Here is a tiny trained network, its code and every weight. The questions are about switching its units off for an input and a target symbol, where a switched-off unit gives its printed mean instead of its output.

import numpy as np


def w(rows, s, z=0):
    codes = np.array(rows[::2]) - 128.0
    scale = np.full(codes.shape[1], s)
    scale[-1] = z or s
    return codes * scale


def f(y):
    return np.maximum(y, 0)


def softmax(a):
    e = np.exp(a - a.max(-1, keepdims=True))
    return e / e.sum(-1, keepdims=True)


def log_softmax(a):
    a = a - a.max(-1, keepdims=True)
    return a - np.log(np.exp(a).sum(-1, keepdims=True))


def net(x, mask):
    ids = ['αβγδεζηθλμπστφψω'.index(c) for c in x.split()]
    T = len(ids)
    res = E[ids] + P[:T]
    r = res
    for j in range(3):
        rows = slice(2 * j, 2 * j + 2)
        q, k, v = (r @ M[0][rows].T for M in (Q, K, V))
        z = softmax(np.where(np.tri(T) > 0, q @ k.T / 2**0.5, -1e9)) @ v
        o = O[0][rows]
        res = res + np.where(mask[j], z, o[:, -1]) @ o[:, :-1]
    y = f(res @ A[0][:, :-1].T + A[0][:, -1])
    res = res + np.where(mask[3:7], y, B[0][:, -1]) @ B[0][:, :-1]
    return log_softmax(res[-1] @ U[:, :-1].T + U[:, -1])


Q, K, V, O, A, B = {}, {}, {}, {}, {}, {}
E = w([
[219,171,152,115],'α',
[85,178,194,161],'β',
[190,152,97,64],'γ',
[197,124,130,107],'δ',
[161,98,182,140],'ε',
[183,185,186,200],'ζ',
[117,170,116,95],'η',
[125,205,203,116],'θ',
[194,96,115,120],'λ',
[204,79,1,72],'μ',
[161,108,93,64],'π',
[139,245,146,59],'σ',
[58,142,180,14],'τ',
[143,99,36,33],'φ',
[95,220,147,139],'ψ',
[143,88,133,86],'ω',
],0.02)
P = w([
[220,8,254,108],'0',
[145,125,58,106],'1',
[157,137,63,102],'2',
[160,139,70,101],'3',
[163,144,72,101],'4',
[165,146,80,96],'5',
[164,151,80,90],'6',
[168,151,91,92],'7',
[170,154,90,92],'8',
[166,156,94,89],'9',
[168,155,95,91],'10',
[171,156,94,88],'11',
[167,151,94,90],'12',
[170,156,102,96],'13',
],0.014)
Q[0] = w([
[233,7,137,90],'h1',
[88,141,107,155],'h1',
[217,45,86,108],'h2',
[81,90,123,87],'h2',
[154,106,193,5],'h3',
[157,143,90,234],'h3',
],0.012)
K[0] = w([
[159,35,186,121],'h1',
[110,159,62,146],'h1',
[189,3,158,137],'h2',
[82,72,107,85],'h2',
[209,60,130,80],'h3',
[87,162,114,127],'h3',
],0.016)
V[0] = w([
[77,7,77,136],'h1',
[72,67,247,165],'h1',
[238,89,160,199],'h2',
[157,159,128,81],'h2',
[76,162,107,154],'h3',
[94,178,127,87],'h3',
],0.014)
O[0] = w([
[60,67,159,6,79],'h1',
[86,179,76,61,149],'h1',
[69,85,57,141,244],'h2',
[193,118,86,141,184],'h2',
[92,156,146,108,3],'h3',
[143,156,108,104,83],'h3',
],0.017)
A[0] = w([
[164,143,187,191,118],'n1',
[55,173,73,193,75],'n2',
[62,105,161,2,147],'n3',
[182,47,58,142,2],'n4',
],0.0094,0.0096)
B[0] = w([
[2,93,98,4,200],'n1',
[106,147,241,170,187],'n2',
[204,155,243,68,176],'n3',
[122,148,210,138,252],'n4',
],0.0073,0.036)
U = w([
[69,172,92,92,86],'α',
[47,178,244,126,179],'β',
[38,146,154,148,140],'γ',
[109,138,156,73,116],'δ',
[191,155,80,133,139],'ε',
[105,130,179,198,36],'ζ',
[203,60,79,165,227],'η',
[183,154,106,90,76],'θ',
[133,108,28,108,211],'λ',
[139,77,72,90,255],'μ',
[110,73,156,124,27],'π',
[253,177,201,166,17],'σ',
[218,153,211,112,9],'τ',
[44,97,130,109,102],'φ',
[134,198,140,143,204],'ψ',
[57,84,76,135,177],'ω',
],0.011,0.005)

Each question gives the input, a string of symbols that net reads in full, and the target symbol t.
The units are the heads (2 rows each of Q, K, V and O) and the neurons (one row each of A and B). Each row of codes is followed by its name. A weight is (code - 128) times the scale printed after its matrix; where a second scale follows, it is the last column's (O, A, B and U).
mask holds one flag per unit, heads first, then neurons. A switched-off unit (its flag False) gives its mean, the last column of its rows in O or B, instead of its output. The means were averaged over made-up inputs and are rounded, as every weight is.
A unit's drop is (log p(t) with every unit on - log p(t) with that unit switched off) / (log p(t) with every unit on - log p(t) with every unit switched off).
The circuit of an input: a set's keep is (log p(t) with only the set's units on - log p(t) with every unit switched off) / (log p(t) with every unit on - log p(t) with every unit switched off). Starting from all 7 units, units are removed one at a time, each time the one whose removal leaves the highest keep (on an exact tie, the one counted first), for as long as the keep stays at least 0.8.
circuit, biggest first: the units of the circuit, biggest drop first
most important unit: the unit with the biggest drop
top k neurons: the k neurons with the biggest drops, biggest first
which heads matter: for each layer, one digit per head in row order, 1 if its drop is at least 0.15 and else 0, layers parted by /
input ζ β π ω γ σ ε α γ, target γ: which heads matter	110
input ω τ α γ β τ μ, target δ: circuit, biggest first	[h1, n3]
input ζ λ φ μ β ω μ λ μ γ π, target γ: circuit, biggest first	[n2, h2, h1]
input θ η η π γ π ε ψ ω λ β μ μ, target ψ: which heads matter	100
input φ γ γ δ, target τ: which heads matter	100
input σ ζ ψ β δ, target σ: circuit, biggest first	[h1]
input ψ ζ ω ψ β δ μ δ, target ε: which heads matter	100
input λ ζ α φ γ φ ω, target φ: which heads matter	111
input μ γ γ η μ φ ω φ ω, target π: circuit, biggest first	[h1, h3]
input μ β γ φ β λ γ π β γ μ τ γ ζ, target ζ: circuit, biggest first	[h1, h2, n3]
input ψ τ θ φ ω, target ε: which heads matter	110
input μ μ γ π, target π: circuit, biggest first	[h1, h2, n3, n1]
input θ γ β η μ φ, target ψ: circuit, biggest first	[h1, n2]
input π γ δ ε π α γ ω φ ω π δ, target μ: circuit, biggest first	[h1, n2]
input φ μ σ δ γ τ, target τ: most important unit	h2
input ω γ σ η ζ, target ζ: circuit, biggest first	[h1, n1]
input ε τ ζ β φ γ γ σ α θ β φ μ, target β: which heads matter	110
input φ σ τ π ω μ η, target η: circuit, biggest first	[n3, h1]
input μ σ β α γ β γ φ ζ μ ψ μ, target π: top 2 neurons	[n4, n3]
input α μ γ δ η ω γ δ γ γ π π, target ζ: top 2 neurons	[n2, n4]
input β σ γ δ α φ π, target α: circuit, biggest first	[h1]
input γ γ η γ α ω ψ γ μ, target η: which heads matter	000
input ω γ β θ λ, target δ: which heads matter	100
input β φ γ μ φ ω γ ω σ, target σ: which heads matter	010
input π η ω σ π ω, target μ: top 3 neurons	[n2, n1, n3]
input τ β ω π γ γ τ ζ δ ω σ σ ψ, target ψ: which heads matter	111
input γ ω φ, target η: circuit, biggest first	[n1]
